In the rows, 128 means zero.
Facts:
bazon {θ=c, φ=305}
beflu {γ=drafli, θ=a, φ=854}
bomonem {θ=b, φ=704}
bostadun {γ=foten, θ=a, φ=854}
bovozi {γ=stistar, θ=c, φ=305}
bradris {γ=rubi, θ=c, φ=305}
brakler {γ=donase, θ=a, φ=704}
bratral {γ=vubiplos, θ=b, φ=305}
bravika {γ=trodes, θ=a, φ=812}
bretror {θ=c, φ=704}
brigur {γ=giflus, θ=c, φ=704}
brires {γ=bratral, θ=c, φ=305}
brisakla {γ=bruga, θ=b, φ=854}
bruga {γ=klorelik, θ=b, φ=305}
brurosto {γ=padrak, θ=b, φ=854}
buklor {γ=kekle, θ=b, φ=704}
bustim {θ=b, φ=305}
dabul {γ=vuplito, θ=b, φ=812}
dasko {γ=gresas, θ=a, φ=305}
degik {γ=brakler, θ=c, φ=305}
ditri {γ=bazon, θ=c, φ=854}
diza {γ=nadom, θ=b, φ=305}
donase {γ=nebril, θ=a, φ=305}
doto {γ=nistik, θ=b, φ=854}
drafli {γ=grifa, θ=c, φ=305}
drevol {γ=gumas, θ=b, φ=305}
drisom {γ=duron, θ=c, φ=854}
droplas {γ=drisom, θ=a, φ=305}
drutros {γ=tragro, θ=a, φ=305}
dufa {γ=tefa, θ=c, φ=812}
duron {γ=loflu, θ=c, φ=305}
fekur {γ=kuden, θ=c, φ=305}
femel {θ=a, φ=854}
fesi {γ=stutrastan, θ=b, φ=812}
fladrun {θ=b, φ=704}
flelano {γ=koflil, θ=c, φ=305}
foten {γ=moskitrem, θ=c, φ=854}
fumibrun {γ=brisakla, θ=c, φ=812}
gaflo {γ=trebadro, θ=c, φ=305}
gama {γ=meri, θ=c, φ=854}
gepem {θ=c, φ=305}
giflus {γ=treka, θ=c, φ=854}
gota {γ=lopus, θ=c, φ=854}
gradi {γ=vuskar, θ=a, φ=812}
grebrun {γ=dufa, θ=b, φ=854}
gresas {θ=a, φ=305}
gribrostak {γ=bravika, θ=a, φ=812}
grifa {θ=c, φ=812}
grikli {γ=grumi, θ=b, φ=854}
grobredrim {γ=gaflo, θ=a, φ=854}
gruflom {γ=stesketil, θ=b, φ=812}
grumi {γ=ditri, θ=c, φ=704}
gufanek {γ=vodim, θ=a, φ=305}
gumas {γ=mebrul, θ=b, φ=704}
kedel {γ=klaze, θ=a, φ=704}
kekle {γ=klatror, θ=b, φ=812}
kitibin {γ=nuvun, θ=a, φ=305}
klaklor {γ=listir, θ=c, φ=305}
klatror {γ=tofom, θ=b, φ=305}
klaze {γ=plogrudra, θ=a, φ=704}
kleder {γ=melero, θ=b, φ=704}
kleplil {θ=b, φ=812}
kliflis {γ=buklor, θ=a, φ=812}
klorelik {γ=velo, θ=b, φ=305}
koflil {γ=dasko, θ=c, φ=854}
kubil {γ=fekur, θ=c, φ=854}
kuden {γ=fesi, θ=c, φ=305}
lasavuk {γ=brurosto, θ=c, φ=854}
limi {γ=skegrir, θ=c, φ=305}
listir {γ=degik, θ=a, φ=854}
loflu {θ=c, φ=854}
lopus {γ=skiko, θ=a, φ=704}
luko {γ=bradris, θ=b, φ=854}
mase {γ=mifli, θ=c, φ=854}
mebrul {θ=b, φ=812}
melero {γ=brigur, θ=a, φ=305}
meri {γ=dabul, θ=a, φ=812}
mifli {γ=totren, θ=a, φ=305}
mistor {γ=zistum, θ=a, φ=305}
moskitrem {γ=netro, θ=a, φ=854}
mukor {γ=pleflo, θ=c, φ=854}
mupan {θ=b, φ=305}
nadom {γ=zoklar, θ=b, φ=812}
nebril {γ=bomonem, θ=c, φ=854}
netro {γ=mase, θ=a, φ=305}
nistik {γ=ratru, θ=c, φ=305}
noflu {γ=votu, θ=b, φ=305}
nogo {γ=treflok, θ=c, φ=305}
nudrom {γ=bretror, θ=b, φ=305}
nulen {γ=ridus, θ=c, φ=812}
nuran {γ=lasavuk, θ=b, φ=305}
nuvun {γ=kliflis, θ=c, φ=854}
padrak {θ=b, φ=854}
patrikle {γ=plonun, θ=c, φ=305}
pazum {γ=tetrok, θ=c, φ=812}
peskudran {θ=a, φ=305}
pladrok {θ=c, φ=305}
plafo {γ=beflu, θ=b, φ=305}
pleflo {γ=femel, θ=a, φ=812}
pletuse {γ=skuromar, θ=b, φ=305}
plifepin {θ=a, φ=305}
plilem {γ=nudrom, θ=b, φ=305}
plogrudra {γ=zibrizir, θ=b, φ=305}
plonun {θ=a, φ=305}
plova {γ=ponagam, θ=a, φ=305}
plukir {γ=doto, θ=c, φ=854}
plupadak {θ=a, φ=305}
ponagam {γ=mistor, θ=c, φ=305}
pubrogir {γ=plova, θ=b, φ=305}
ratru {γ=gradi, θ=a, φ=305}
ridus {γ=pubrogir, θ=a, φ=812}
ripoku {γ=brires, θ=c, φ=854}
rubi {γ=kleplil, θ=a, φ=854}
segunis {γ=nuran, θ=b, φ=854}
sepe {γ=pletuse, θ=b, φ=305}
skebuk {θ=b, φ=854}
skedral {γ=nulen, θ=c, φ=812}
skegrir {γ=mukor, θ=b, φ=812}
skiko {γ=fumibrun, θ=b, φ=854}
skuromar {θ=b, φ=305}
stesketil {γ=grebrun, θ=b, φ=704}
stistar {γ=pladrok, θ=a, φ=854}
stutrastan {γ=gama, θ=c, φ=305}
tefa {γ=sepe, θ=c, φ=812}
tetrok {γ=skebuk, θ=b, φ=305}
tidri {γ=tuge, θ=a, φ=704}
tofom {γ=bustim, θ=c, φ=305}
totren {γ=visi, θ=a, φ=305}
tragro {θ=b, φ=854}
trebadro {γ=gribrostak, θ=c, φ=812}
treflipli {γ=plafo, θ=c, φ=305}
treflok {γ=kitibin, θ=b, φ=854}
treka {θ=a, φ=305}
trodes {γ=segunis, θ=c, φ=704}
tuge {γ=pazum, θ=b, φ=812}
tugi {γ=droplas, θ=b, φ=305}
vagak {γ=bostadun, θ=b, φ=305}
velo {γ=gepem, θ=a, φ=854}
visi {γ=vufan, θ=a, φ=854}
vodim {γ=plukir, θ=a, φ=704}
vostu {θ=a, φ=305}
votu {θ=a, φ=704}
vozul {γ=nogo, θ=a, φ=704}
vubiplos {γ=grikli, θ=a, φ=305}
vufan {γ=plupadak, θ=b, φ=704}
vuplito {γ=zimin, θ=a, φ=854}
vuskar {θ=b, φ=812}
zetra {γ=luko, θ=a, φ=305}
zibrizir {γ=klaklor, θ=c, φ=305}
zimin {γ=drutros, θ=c, φ=305}
zistum {γ=bovozi, θ=c, φ=704}
zoklar {θ=c, φ=854}

Known rows:
grobredrim: [164 135 161 112 132 172 145 114 150 102 135 140 144 115 141 138 100  45
 117  70 157 132 153  96 114 137 163 118 120 107 190  53  66 133 173  90
 132]
pubrogir: [153 131 108 114 138 130 139 125 119 137 136 149 117 130 127 143 140 127
 148 122 121 123 131 124 122 115 154 148 129 122 150  94 104 156 134 137
 113]
ridus: [149 119 151 136 146 141 126 129 133 128 134 170 138 120 154 145 100  98
 127  94 122 153 149 110 144 144 131 143 132 117 160 105 103 161 147 106
 127]
padrak: [127  98  52 128 120  95 139 163 117 123 143  85  90 114 126 103 180 195
 137 185 138  98  91 144 146 119  83 146 130 152  77 216 177 109 118 147
 146]
brurosto: [125 107  61 120 123  93 128 146 111 113 137  89  95 105 132 108 172 183
 149 164 131  98 107 134 134 130  93 126 112 153 112 195 163 112 118 150
 149]
klaklor: [147 110 132 114 141 124 124 119 131 151 122 120 116 135 135 126 132 140
 131 130 127 128 148 132 154 125 145 109 124 132 154 132 121 156 125 133
 139]
tugi: [133 133 117 117 135 119 138 124 115 115 144 132 113 129 118 124 126 135
 155 114 114 113 139 125 101 119 150 121 110 126 155  95 111 135 129 141
 108]
ponagam: [153 118 145 118 151 132 127 128 132 161 129 129 119 132 134 128 121 128
 120 135 134 138 133 123 157 133 146 125 119 135 134 128 125 154 121 130
 130]
vozul: [114 108 134 114 152 121 116 141 140  96 114 174 131 126 143 157  98 123
 144  72 103 153 158  95 129 145 108 109 107 129 180 113 101 149 134 151
 101]
segunis: [152 116  83 122 118 125 131 153 118 112 136 108 103 121 129 119 164 145
 133 150 130 100 118 129 139 127 114 137 116 139 129 157 140 121 130 129
 139]
vagak: [129 109  92  96 157  95 115 136 124 113 141 113  87 139 130 121 127 163
 171 110 119 104 107 113 103 121 139 111  97 136 158 131 124 125 126 179
 101]
pazum: [104 131 127 136 147 113 114 124 159 133 128 129 122 152 116 103 124 121
 113 141 142 103  99 149 102 139 129  95  99 126 115 150 146 113 122 147
 107]
tofom: [140 122 129 133 147 111 131 123 148 182 130 131 124 143 136 125 128 120
 100 153 154 133 114 153 138 131 135 136 123 125 115 139 129 142 133 126
 114]
klatror: [139 132 112 133 140 120 130 122 120 150 140 142 129 132 124 123 155 133
 136 154 135 124 114 148 108 114 130 168 129 127 119 122 128 153 145 130
 102]
plilem: [129 119 106 139 157 122 133 138 139 142 149 111  99 139 137 114 121 149
 146 136 119 115  96 112  99 109 125 153 106 117 122 120 127 134 119 160
  99]
kedel: [ 98 111 128 115 154  96 110 132 124  88 112 160 130 139 140 145  95 126
 150  70 113 135 137 105 108 147 108  82 110 126 182 139 111 143 132 161
  98]
pladrok: [117 123 114 124 147  89 122 130 131 171 117 113 117 138 109 124 162 161
 129 168 150 123 106 168 141 128 124 121 136 144 101 186 160 131 119 131
 134]


Now the same elements, written a new way:
Known rows:
lopus: [129 136 131 124 148 123 116 131 133 146 134 122 130 116 140 131 122 136
 102 130 126 120 115 141 138 119 132 114 132 131 147 164 122 108 134 147
 119 121 120 116 133 125 110 132 118]
votu: [127 148 109 131 149 148 141 124 119 143 145 114 126 128 146 144 121 142
 109 153 147 119  98 151 118 122 130 113 145 133 149 146 103 118 137 133
 126 128 121 124 153 120 131 137 137]
pleflo: [127 136 122 115 153 141 119 127 110 133 142 126 139 129 141 138 142 135
 112 144 138 119 110 139 137 109 137 109 131 126 137 150 105 123 127 139
 131 116 116 122 117 144 129 134 122]
bretror: [122 152 108 138 138 139 148 113 117 153 147 121 120 127 139 133 125 134
 106 147 156 134 103 138 117 123 123 120 143 130 125 130 101 123 148 128
 119 131 121 132 159 124 130 125 140]
meri: [198 153  84 126 207 114 161  83 101 137 110 106 154 119 127 147 156  96
  94 168 134 147  83 144 122  63  79  81 103  48 170 131 104 126  75 125
  99  86 157 134 120 134 139 166  64]
gresas: [135 137 108 128 148 161 139 124 124 120 150 114 123 147 140 149 138 130
 120 160 148 125 102 142 123 136 140 111 129 131 151 133 108 130 129 128
 129 134 127 119 146 132 140 126 139]
brakler: [119 148  95 156 142 170 140 158 113 178 139  99 126 134 158 153 118 106
  96 137 155 114 125 142 129 132 152 109 118 171 136 176 146 128 148 143
 126 120  84 139 127 119 121 125 130]
plupadak: [129 137  97 127 131 160 127 124 142  96 176 123 109 156 143 163 140 170
 134 179 153 124 107 157 108 126 158 115 156 160 133 114  70 122 137 112
 128 132 132 109 163 132 138 119 149]
plilem: [145 108 132 122 132 111  97 142 147 142 126 130 126 129 131 121 141 119
 108 119 126 143 128 132 159 117 135 109 110 111 151 141 138 124 125 130
 116 127 119 107 127 148 118 114 117]
gama: [204 153  82 123 176  83 161  88 113 154 125 105 141 136 107 138 166  88
  94 152 145 158 106 147 126  78  88  82  90  48 156 103 109 131 112 110
  75  97 163 160 129 102 136 188  62]
melero: [138 128 126 122 147 139 119 130 135 121 143 122 127 138 135 137 138 124
 114 142 132 126 115 135 139 132 141 109 118 124 151 146 123 123 125 137
 122 128 127 114 130 135 123 123 122]
brires: [132 130 129 128 136 124 121 120 136 133 143 130 119 133 127 122 144 117
 109 130 135 143 123 121 144 133 137 118 113 120 127 134 125 125 135 133
 116 128 127 120 132 140 116 110 121]
nulen: [126 129 134 128 132 116  99 124 133 139 140 143 119 121 142 125 148 144
 109 132 128 140 137 116 146 105 137 116 134 145  95 149 106 115 134 143
 125 104 108 112 109 159  98 103 106]
plonun: [136 137 110 127 147 159 137 125 124 119 149 116 122 146 140 147 136 130
 119 157 146 125 103 142 124 136 140 110 129 130 151 134 109 129 129 129
 128 135 127 118 146 133 139 125 138]
ratru: [136 130 122 123 146 145 124 130 132 121 147 121 126 140 137 140 137 126
 115 146 137 125 112 136 136 134 143 111 121 127 150 142 119 123 127 134
 126 130 127 115 135 134 128 124 128]
femel: [147 139 114 120 138 152 143 126 109 137 143 113 118 151 147 153 141 145
 120 160 154 119 109 146 127 136 127 105 144 133 141 136  98 129 147 137
 135 131 119 127 141 123 137 153 132]
pladrok: [103 146 112 126 129 171 155 120 101 135 162 121 121 153 131 132 136 121
 121 146 169 129  95 132 122 157 143 126 131 125 134 114 107 145 158 123
 135 159 118 138 161 130 157 119 173]

Rows:
No name comes twice in this set of rows, the named rows included.
[128 126 124 122 136 144 112 133 141 112 155 127 120 143 137 143 138 143
 121 148 135 124 119 140 135 133 154 114 132 144 141 141 109 120 133 131
 127 130 125 107 138 136 121 117 134] -> mifli
[125 138 119 116 152 145 122 128 108 133 145 126 137 131 142 140 142 137
 114 146 140 119 109 140 134 110 139 110 134 128 136 149 103 125 129 137
 133 117 114 123 120 143 132 134 126] -> gradi
[ 98 124 146  89 131 138 118 131  88 146 140 141 147 128 130 109 137 143
 120 118 146 120  93 140 149 127 129 125 144  92 153 130 104 139 151 133
 146 155 115 123 141 151 161 139 172] -> kekle
[125 124 138 122 141 149 117 139 128 130 139 123 127 136 139 131 133 119
 114 130 132 120 117 126 149 148 147 115 116 131 149 157 136 125 133 148
 134 136 115 113 126 140 122 117 133] -> netro
[128 103 160 120 131 122  95 156 131 164 109 131 133 121 134 103 132  93
 102  91 120 135 132 112 181 143 134 114  95 109 156 170 176 131 133 155
 131 138 100 109 109 156 113 107 124] -> vagak
[126 129 103 128 117 121 107 135 149 140 153 131 113 128 145 142 129 178
 117 151 146 134 118 162 120  97 141 118 165 152 130 123  79 112 148 110
 119 125 120 109 166 133 125 120 143] -> vufan
[137 120 135 123 134  98  99 141 142 166 120 131 132 109 137 117 126 130
  97 112 124 138 125 140 153 103 126 112 126 117 147 157 133 113 135 136
 113 120 113 112 133 137 110 124 115] -> kleder
[183 143  82  98 163  36 117 122 132 157 159 111 168 141  73 124 182  73
  85 111 134 144 141 173 142  55 142  85  52  48 164 103 125 127 132  88
  33  92 168 189 104  68 129 221  46] -> kubil
[130 127 118 122 134 141 110 131 148 105 162 127 115 146 138 148 140 155
 124 156 137 124 119 147 127 128 156 115 139 150 137 133  95 117 133 125
 124 128 129 107 144 135 123 117 133] -> totren
[131 126 133 120 143 129  95 135 131 128 139 136 127 123 148 139 143 151
 112 138 124 122 130 130 145 106 143 110 137 149 119 163 107 112 125 147
 132 103 108 105 106 155 103 116 107] -> ridus
[170 142  57 106 175  72 123 129 115 158 152 110 180 134  91 135 174  84
  92 131 146 146 113 187 131  28 137  82  72  45 178  97 108 139 110  75
  57  92 154 175 117 101 163 201  75] -> fesi
[153 123 117 159 136 109  83 157 176 154 127 121 110 112 159 151 127 136
  93 132 112 132 164 131 146  96 153 103 121 190 111 190 139  92 123 149
 108  79  96 102 102 139  62 100  68] -> vozul
[150 128 109 125 123 142 137 133 111 155 133 118 114 149 147 145 142 144
 120 152 160 135 112 148 131 125 119 104 146 125 141 120 101 137 151 124
 135 134 111 125 149 135 146 145 141] -> skebuk
[118 149 106 127 142 149 143 112  98 142 152 128 127 135 138 136 147 135
 115 151 158 134 105 131 122 113 129 115 140 125 112 124  90 135 140 127
 132 124 115 135 135 145 142 125 138] -> grifa
[122 128 131 119 139 151 121 136 127 123 149 123 126 142 136 136 134 128
 117 138 138 118 112 136 140 145 150 117 124 134 150 147 123 126 137 139
 131 139 120 115 135 134 131 122 142] -> mistor

Now the same elements, written a new way:
Known rows:
treka: [147 105 128  90 134 111 170  93 127 110 137 131 127 126 129]
gresas: [144 106 127  89 133 111 171  94 127 109 137 130 126 125 130]
ditri: [137 106 129 118 111 139 109 141 145 147 147 121 121 112 118]
netro: [138 132 123  82 121 127 163 102 108 108 129 129 130 107 138]
bradris: [111 138 124 105 123 141 133 114 114 116 126 121 125 135 132]
fladrun: [127 166 153 109 145  94 129 145 163 129 104 124 120 123 136]
fekur: [ 19 152  64 144 123 108 131 205 137  45 103  52 171 221  85]
tidri: [119 161 146 106 117  94 164 154 149 100 122 123 150 130 155]
limi: [ 99 161 117 103 116 149 126 133 102 108 119 115 135 132 135]
plafo: [132 158 118  89 144 127 121 118 117 123 104 123 118 109 119]
beflu: [159 103 122 102 110 116 139 141 141 133 149 123 137  97 121]
degik: [130 127 129 114 127 150 151 101 117 139 125 123 114  97 143]
bratral: [131 159 118  89 143 129 119 118 115 123 104 123 119 105 120]
vufan: [141 134 152 110 157  91 135 136 167 136 100 147  98 111 143]
bravika: [169  95 124  85  98 116 140 124 140 115 116 125 147  95 165]
foten: [134 133 133 107  97 154 103 143 131 151 145 114 126  99 124]
zistum: [104 145 177 104 110 118 151 108 178 127 136  90 104 162 131]

Rows:
No name comes twice in this set of rows, the named rows included.
[148 146 106  98 158 129 116 139  95 131  91 170 118  69 148] -> pubrogir
[148 118  99 118 107 141  96 180 105 125  90 167 159  70 197] -> skedral
[150 151 113  87 109 127  93 153 136 124  86 107 147  88 148] -> gruflom
[112 143 161 119 121 115 142 136 156 128 123 129 116 139 155] -> trodes
[124 187 154 116 119 109 130  96 132 115 174  91 208 212 117] -> zimin
[141 119 159 109 133  80 179 122 173 114 134 130 129 141 149] -> votu
[182 159 159 116 134  86  96 114 175 159 177  97 193 164  88] -> tragro
[170  73 122 103 123 115 140 133 147 139 144 145 116  84 126] -> visi
[171  90 126  85 100 115 144 122 145 118 118 123 144  97 162] -> kliflis
[157  77 126  92 143 108 175  87 130 116 131 151 105 113 136] -> plupadak
[147 128 128  90 153 119 129  95 131 132 113 130 103 113 116] -> skuromar
[152 102 148  79  92 125 149  95 167 138 165  77 110 119  92] -> stistar
[180 129 166 140 163 100 181 106 184 179 111 124  99  54 155] -> bomonem
[117 117 158  82 111 143 151  54 150 127 148  80  87 164 101] -> pladrok
[139 108 129 114 108 146 106 139 139 152 144 127 115  99 124] -> mase

